(in the rows, 128 means zero)
Each row of numbers stands for one element and depends on some of the facts below. Use the named rows to name the rest.

Known rows:
viro: [114 157 125 144 137 124 134 127 127 131 118 149 116 115 129 132 123 127
 132 102 133 124 145 122  97 141 125 122]
driplas: [144 124 128 134 126 132 113 122 134 130 136 109 149 125 120 137 118 146
 128 137 140 124 127 128 135 141 124 112]
grusom: [140 122 126 115 126 127 118 122 131 129 135 114 137 125 124 133 121 134
 129 138 135 129 121 130 145 135 128 120]
destas: [140 119 131 123 112 137 129 130 129 130 132 122 138 127 124 127 127 141
 128 145 131 126 125 124 146 122 133 124]
voma: [119 139 125 143 143 117 130 125 122 126 125 141 121 130 131 127 127 114
 128 104 122 126 129 135 104 136 122 140]
plefo: [132 133 132 130 137 127 130 111 139 126 140 123 141 135 121 133 123 140
 130 153 142 134 120 124 153 130 119 128]
karu: [101 159 134 145 142  88 138 113 155 122 126 157  97 119 122 128 113 115
 140 107 187 138 144 113 108 130 122 119]
bramol: [111 146 142 142 139  96 134 117 119 150 116 112 134 138 120 124 123 140
 135 168 142 122 123 119 145 120 127 118]
stuvo: [107 147 126 124 127 128 135 138 127 133 116 147 109 116 131 128 126 122
 127 106 134 129 145 124 102 128 134 120]
kligil: [120 148 124 127 137 143 144 123 124 123 130 158 121 123 136 130 133 121
 125 113 113 135 137 126 119 132 119 147]
faklam: [139 119 127 140 127 117 116 123 124 133 128 105 135 132 124 129 116 130
 129 141 130 120 117 128 141 134 128 121]
pumedras: [133 115 133 128 110 123 130 134 126 132 122 112 128 131 126 119 127 133
 130 148 133 121 123 122 144 116 141 121]
gropli: [137 125 126 119 126 134 127 122 128 132 133 117 134 128 124 130 121 137
 126 145 127 128 118 125 149 129 130 123]
fevoris: [126 100 133 116 113 145 101 128 135 150 144 132 167 130 126 120 132 138
 145 154 110 116 109 133 146 126 115 135]
zamus: [139 103 129 109 127 116 110 123 140 125 141 108 132 133 124 125 124 125
 132 135 141 133 115 138 142 127 127 127]
pulen: [136 123 129 122 120 134 130 126 126 131 128 120 131 127 126 128 122 135
 126 147 129 125 120 120 148 123 131 125]
furaplik: [154 177 163 108 117 200 122 112  90 110 137 115 101 125 116  95  92  65
 113 121  67 136 181 124  65  99 103 161]
naplevem: [122 131 130 129 130 130 137 133 132 120 130 150 121 127 133 121 140 114
 131 104 123 134 137 130 110 125 126 143]
vistuvum: [136 128 123 120 122 128 126 122 122 134 123 119 122 125 130 127 114 130
 126 145 126 126 114 121 150 130 132 124]
suda: [103 151 133 143 142 103 151 111 158 105 137 172  94 130 126 125 129 111
 132 112 174 145 140 114 116 121 114 141]
flisuzek: [139 112 133 116 120 138 127 128 137 122 136 119 135 129 125 129 132 137
 128 145 135 128 125 125 148 121 127 126]

How the elements are related:
(bribom, Φ, tutim); (fimel, Φ, dukan); (tiplo, Φ, mustol); (satim, Φ, stokur); (klibri, Φ, zote); (retil, Φ, klekle); (begos, Φ, nolol)
(nufar, Φ, mopunon); (gotes, Φ, stiklek); (zaskal, Φ, bukan); (tukiluk, Φ, klodram); (tutim, Φ, kluzis); (klidrul, Φ, trobre); (suda, Φ, skagralur)
(viro, Φ, klaplen); (fliflo, Φ, fevoris); (dukan, Φ, klare); (studor, Φ, vafu); (tupom, Φ, flofaful); (mustol, Φ, vubra); (skebe, Φ, klase)
(parol, Φ, grusom); (nolena, Φ, suda); (ligro, Φ, tazeflam); (lonan, Φ, sakle); (stokur, Φ, plefo); (trunufon, Φ, fladra); (nolol, Φ, flugra)
(gronusun, Φ, klustos); (lebar, Φ, begos); (skagralur, Φ, gudir); (fano, Φ, bribom); (nibreflu, Φ, klutran); (klustos, Φ, tupom); (vurir, Φ, trepom)
(voma, Φ, bovem); (bebrere, Φ, plidol); (ninezir, Φ, lebar); (suzamis, Φ, gruzos); (gruzos, Φ, karu); (kagal, Φ, furaplik); (folol, Φ, zegreflan)
(mebrur, Φ, dapeba); (stiklek, Φ, zamus); (skaziflas, Φ, flisuzek); (vudral, Φ, doskon); (mopunon, Φ, kagal); (karu, Φ, bramol); (dabo, Φ, loruku)
(fleflodra, Φ, gretam); (sepim, Φ, vistuvum); (naplevem, Φ, ladre); (kluzis, Φ, skulu); (zeku, Φ, getri); (zegreflan, Φ, fufli); (zaskurur, Φ, bebrere)
(klaplen, Φ, brevir); (kligil, Φ, grista); (natebe, Φ, daban); (floru, Φ, mepal); (gakligru, Φ, geflum); (poken, Φ, mobrok); (doskon, Φ, brastaplon)
(flomul, Φ, klidrul); (stuvo, Φ, brugrar); (furaplik, Φ, tabreklum); (geflum, Φ, tiplo); (zabomi, Φ, temuzon); (skerel, Φ, bosul); (trobre, Φ, fliflo)
(sepur, Φ, fimel); (getri, Φ, guku); (gari, Φ, skaziflas); (skero, Φ, tukiluk); (bosto, Φ, satim); (stoflis, Φ, trusi); (griskol, Φ, sepur)
(druskol, Φ, klokli); (trepom, Φ, fano); (trusi, Φ, vibral); (klare, Ψ, klibri); (klare, Ψ, lonan); (klare, Ψ, skerel); (bribom, Ψ, klibri)
(fimel, Ψ, natebe); (tiplo, Ψ, klestirir); (tiplo, Ψ, dabo); (bafir, Ψ, tazeflam); (bafir, Ψ, guvis); (plezam, Ψ, klokli); (plezam, Ψ, dabo)
(plezam, Ψ, dugri); (floskel, Ψ, bukan); (floskel, Ψ, dabo); (klibri, Ψ, grakle); (biflim, Ψ, skagrarom); (biflim, Ψ, parol); (begos, Ψ, fufli)
(begos, Ψ, bruklika); (begos, Ψ, plogru); (begos, Ψ, grakle); (begos, Ψ, stepu); (nufar, Ψ, daban); (pulen, Ψ, bovem); (grusom, Ψ, brugru)
(gotes, Ψ, grakle); (zaskal, Ψ, klibri); (tukiluk, Ψ, mebrur); (klestirir, Ψ, stuvo); (klestirir, Ψ, parol); (kebrek, Ψ, gogos); (kebrek, Ψ, duvok)
(kebrek, Ψ, grakle); (fevoris, Ψ, fufli); (fevoris, Ψ, zaskal); (fevoris, Ψ, kluzis); (grista, Ψ, kuplimor); (tutim, Ψ, klodram); (tutim, Ψ, stepu)
(zamus, Ψ, folol); (zamus, Ψ, nibreflu); (zamus, Ψ, begos); (zamus, Ψ, sepur); (zote, Ψ, gogos); (zote, Ψ, sogri); (zote, Ψ, kagal)
(suda, Ψ, grakle); (meklagrem, Ψ, fufli); (meklagrem, Ψ, zaskal); (fliflo, Ψ, dapeba); (skulu, Ψ, bukan); (dukan, Ψ, grakle); (dukan, Ψ, skero)
(dugral, Ψ, grakle); (dugral, Ψ, suzamis); (bridar, Ψ, skerel); (breluk, Ψ, vistuvum); (breluk, Ψ, kuplimor); (breluk, Ψ, stokur); (pazu, Ψ, skero)
(pazu, Ψ, temuzon); (studor, Ψ, vudral); (studor, Ψ, deban); (drutron, Ψ, stuvo); (drutron, Ψ, boska); (trebru, Ψ, klibri); (trebru, Ψ, pulen)
(gumabros, Ψ, folol); (gumabros, Ψ, fufli); (tupom, Ψ, sokon); (brastaplon, Ψ, klokli); (mustol, Ψ, stoflis); (skebe, Ψ, boska); (skebe, Ψ, satim)
(skebe, Ψ, sepur); (grugezir, Ψ, mopunon); (grugezir, Ψ, brugrar); (grugezir, Ψ, kligil); (gropli, Ψ, brugrar); (gropli, Ψ, raflas); (destas, Ψ, grakle)
(destas, Ψ, dabo); (parol, Ψ, klibri); (mepal, Ψ, gotes); (rustoklun, Ψ, ladre); (rustoklun, Ψ, patrofes); (klokli, Ψ, klestirir); (klokli, Ψ, klekle)
(pumedras, Ψ, fufli); (ligro, Ψ, pumedras); (temuzon, Ψ, gogos); (temuzon, Ψ, grakle); (lonan, Ψ, grakle); (trunufon, Ψ, grakle); (trunufon, Ψ, brevir)
(trunufon, Ψ, grutril); (loruku, Ψ, destas); (loruku, Ψ, skerel); (nolol, Ψ, fimel); (nolol, Ψ, skagralur); (nolol, Ψ, viro); (dradror, Ψ, bebrere)
(gebrivo, Ψ, grakle); (gebrivo, Ψ, dapeba); (stepu, Ψ, grakle); (gronusun, Ψ, duvok); (gronusun, Ψ, bridar); (gronusun, Ψ, duno); (plefo, Ψ, sakle)
(plefo, Ψ, skagrarom); (lebar, Ψ, brekiskan); (lebar, Ψ, trudo); (guvis, Ψ, fufli); (fano, Ψ, grakle); (raflas, Ψ, grakle); (raflas, Ψ, klestirir)
(raflas, Ψ, zaskal); (plugel, Ψ, stoflis); (plugel, Ψ, brekiskan); (plugel, Ψ, skerel); (ladre, Ψ, grakle); (sibul, Ψ, brugru); (sibul, Ψ, stuvo)
(sibul, Ψ, guvis); (boska, Ψ, skero); (klustos, Ψ, klibri); (klustos, Ψ, bukan); (vurir, Ψ, ladre); (vurir, Ψ, fufli); (vurir, Ψ, dapeba)
(trozol, Ψ, trudo); (trozol, Ψ, skagrarom); (deban, Ψ, zaskal); (ninezir, Ψ, folol); (ninezir, Ψ, grutril); (ninezir, Ψ, gebrivo); (duno, Ψ, skulu)
(duno, Ψ, boska); (suzamis, Ψ, gogos); (suzamis, Ψ, pumedras); (gruzos, Ψ, mobrok); (gruzos, Ψ, viro); (tribustar, Ψ, fufli); (tribustar, Ψ, stokur)
(bukan, Ψ, fufli); (puska, Ψ, suzamis); (gizuzel, Ψ, sogri); (gizuzel, Ψ, parol); (kagal, Ψ, grakle); (kagal, Ψ, zubeti); (kagal, Ψ, flomul)
(folol, Ψ, dapeba); (folol, Ψ, sepur); (fladra, Ψ, mipos); (vudral, Ψ, grakle); (vudral, Ψ, brekiskan); (mopunon, Ψ, grakle); (mopunon, Ψ, klibri)
(gatu, Ψ, ninezir); (gatu, Ψ, stokur); (gatu, Ψ, duno); (karu, Ψ, stuvo); (bovem, Ψ, fufli); (bovem, Ψ, grakle); (bovem, Ψ, skagrarom)
(daban, Ψ, klibri); (daban, Ψ, budragam); (brevir, Ψ, fufli); (brevir, Ψ, grakle); (brevir, Ψ, zaskal); (flugra, Ψ, fufli); (flugra, Ψ, grakle)
(flugra, Ψ, zubeti); (flugra, Ψ, klibri); (fleflodra, Ψ, gropli); (drastin, Ψ, grutril); (drastin, Ψ, karu); (drastin, Ψ, klekle); (sepim, Ψ, klibri)
(vibral, Ψ, vurir); (naplevem, Ψ, klaplen); (klase, Ψ, ladre); (klase, Ψ, sakle); (klase, Ψ, stoflis); (klase, Ψ, getri); (kluzis, Ψ, bramol)
(brugru, Ψ, mopunon); (brugru, Ψ, grutril); (gretam, Ψ, dapeba); (gretam, Ψ, brugrar); (gretam, Ψ, gebrivo); (klodram, Ψ, fano); (klodram, Ψ, suzamis)
(kuplimor, Ψ, bukan); (senisa, Ψ, grakle); (senisa, Ψ, grutril); (segri, Ψ, skagralur); (segri, Ψ, klekle); (segri, Ψ, gizuzel); (zeku, Ψ, getri)
(driplas, Ψ, skagralur); (zegreflan, Ψ, grutril); (zaskurur, Ψ, subril); (brekiskan, Ψ, gogos); (klaplen, Ψ, fufli); (klaplen, Ψ, grakle); (budragam, Ψ, druskol)
(kligil, Ψ, klibri); (kligil, Ψ, skagrarom); (skavozo, Ψ, grakle); (vafu, Ψ, dabo); (natebe, Ψ, kleskar); (natebe, Ψ, parol); (plidol, Ψ, floru)
(plidol, Ψ, guvis); (plidol, Ψ, gotes); (floru, Ψ, stepu); (mobrok, Ψ, klokli); (mobrok, Ψ, brevir); (mobrok, Ψ, parol); (gakligru, Ψ, karu)
(fopla, Ψ, flomul); (poken, Ψ, gogos); (napos, Ψ, grakle); (napos, Ψ, floru); (doskon, Ψ, fufli); (flomul, Ψ, mopunon); (flomul, Ψ, sakle)
(flomul, Ψ, grakle); (flomul, Ψ, parol); (stuvo, Ψ, grakle); (plobor, Ψ, lebar); (muzil, Ψ, kluzis); (trudo, Ψ, dugri); (trudo, Ψ, zote)
(sogri, Ψ, grakle); (furaplik, Ψ, klustos); (musa, Ψ, bukan); (zabomi, Ψ, dapeba); (zabomi, Ψ, brevir); (zabomi, Ψ, guvis); (trobre, Ψ, mopunon)
(trobre, Ψ, brugrar); (trobre, Ψ, loruku); (drobak, Ψ, grakle); (getri, Ψ, bramol); (gari, Ψ, vistuvum); (gari, Ψ, zubeti); (gari, Ψ, mipos)
(gari, Ψ, trepom); (tazeflam, Ψ, folol); (zubeti, Ψ, grakle); (zubeti, Ψ, patrofes); (zubeti, Ψ, sepur); (vistuvum, Ψ, mopunon); (bosul, Ψ, karu)
(fufli, Ψ, grakle); (skero, Ψ, stuvo); (skero, Ψ, flomul); (kleskar, Ψ, klekle); (loda, Ψ, gakligru); (loda, Ψ, gumabros); (loda, Ψ, sepur)
(bosto, Ψ, grakle); (klutran, Ψ, stiklek); (klutran, Ψ, mebrur); (flofaful, Ψ, brevir); (duvok, Ψ, tukiluk); (duvok, Ψ, fufli); (duvok, Ψ, klestirir)
(stoflis, Ψ, bramol); (dugri, Ψ, sepim); (dugri, Ψ, stepu); (gudir, Ψ, stuvo); (kodu, Ψ, gogos); (kodu, Ψ, patrofes); (kodu, Ψ, deban)
(flisuzek, Ψ, grakle); (flisuzek, Ψ, meklagrem); (trusi, Ψ, grakle); (trusi, Ψ, dugri)

Rows to name:
No name comes twice in this set of rows, the named rows included.
[129 125 139 130 138 118 122 122 122 139 134 108 154 141 122 128 131 142
 135 158 124 128 123 134 144 124 125 130]	muzil
[119 134 133 149 133 118 138 128 129 120 123 148 118 127 133 122 134 116
 140 103 131 126 138 126  99 128 126 140]	tukiluk
[140 128 127 126 117 142 122 125 135 129 135 119 139 124 123 138 124 146
 123 145 136 128 127 124 147 133 128 113]	gizuzel
[140 119 127 127 124 143 127 122 130 123 137 119 140 134 124 135 128 139
 121 149 126 127 121 129 152 127 124 127]	trozol
[133 117 132 116 115 115 127 131 124 139 117 112 124 126 126 119 119 130
 133 144 137 121 124 121 140 121 143 116]	guvis
[109 139 125 122 101 124 137 141 115 152  98 119  98 119 125 126 108 138
 108 152 133 111 127 106 141 115 147  96]	grakle
[134 113 129 111 127 103 114 123 129 136 126 106 124 130 124 122 119 125
 136 137 140 126 115 131 139 126 133 116]	tazeflam
[140 126 123 134 128 131 126 116 121 132 128 117 129 129 126 129 116 132
 123 145 124 122 111 125 148 131 125 128]	budragam
[106 156 127 143 134 124 145 133 115 136 109 149 114 127 135 125 131 126
 122 118 117 124 140 122 110 124 128 130]	skerel
[138 110 131 111 121 115 118 129 132 134 129 107 130 128 126 119 125 125
 136 140 140 128 120 130 140 123 134 121]	gumabros
[123 138 139 142 139 114 141 118 146 111 135 154 126 130 129 121 138 113
 145 106 144 137 141 128 109 126 122 146]	gronusun
[120 150 120 142 141 124 136 123 116 129 118 150 109 126 137 129 122 111
 124 111 116 127 128 125 111 133 121 140]	druskol

The same elements again, as new rows of numbers:
Some elements and their rows:
skerel: [168 147  67  37 139 114 193 159 131 150 127  73 200  46]
brevir: [160 120 123 124 149 131  94 149 115 102 115 140 112 172]
klaplen: [139 132 123 127 147 133 139 133 138 131 137 140 123 157]
naplevem: [ 99 110 101 134 128 131 206 153 145 147 145 110 141 113]
brugru: [117 131 125 119 133 120 129 123 120 116 128 116 121 133]
klodram: [123  75 122 106  99 167  60 175 143  88 172 131 160 163]
fopla: [133 120 130 113 115 131 137 121 125 131 124 134 119 134]
sokon: [131 133 123 146 129 121 120 127 131 133 120 125 149 123]
kodu: [134 121 140 124 105 138 138 134 128 140 138 145 131 132]
gogos: [134 109  97 136 133  93 112 121 128 132 140 143 139 111]
stoflis: [122 153 107 132 119  82 185  91 146 158 106 169 142 124]
pulen: [123 129 118 124 132 133 127 136 137 128 128 132 116 123]
gatu: [111 144 142 123 134 147 139 117 113 124 143 119 128 136]
muzil: [126 147 127 132 105 131 130 135 130 134 122 132 132 139]
gretam: [147 143 150 118 131 148  98 146 100  98 110 135 115 169]
begos: [132 127 152 129 145 132 136 139 127 130 142 135 126 135]
voma: [107 149 151 121 124 109 146 102 173 142 130 134 158  97]
geflum: [133 134 134 148 129 130 121 119 132 135 118 127 140 128]
bebrere: [150 152 134 100 158 116 115  90 168 122 113 167 192 159]
skagrarom: [130 129  94 124 130 107 113 124 138 127 118 130 120 115]
boska: [118 125 117 127 134 110 125 104 110 118 138 119 138 126]

Name these rows:
No name comes twice in this set of rows, the named rows included.
[ 42 101 101 121 143 127 140 124 140 243 111 139 136 174]	ligro
[160 147  90 123 128 110  92 130 111 104 103 168 151 168]	bramol
[ 80 114 160 114 131 147  93 160  38 144  46 169 147  86]	klutran
[110 109 113 177 114 131 145 139 112 117 140  92  99 155]	zegreflan
[150 104 133 150 122 145 115 119  98  64 134 140 113 157]	gudir
[113 121 129 160  98 124 167 127 140 170 153 110  98 107]	studor
[150 125 156 154 134 156 126 162  79 104 127 130 113 159]	zamus
[103 148 128 136  97 107 188 125 137 154 117 131 139 101]	zeku
[136 105  87 153 131 162 167 149  98  45 108 174 144 154]	loruku
[244 159  82 152 190 152 108 138  72 149 135  82 103 150]	bukan
[131 111  78 183 148 119  94 168  91 100 145 121  95 144]	fufli
[210 167  87 146 164  98 181 125 151 195 150  65  89 128]	zaskal

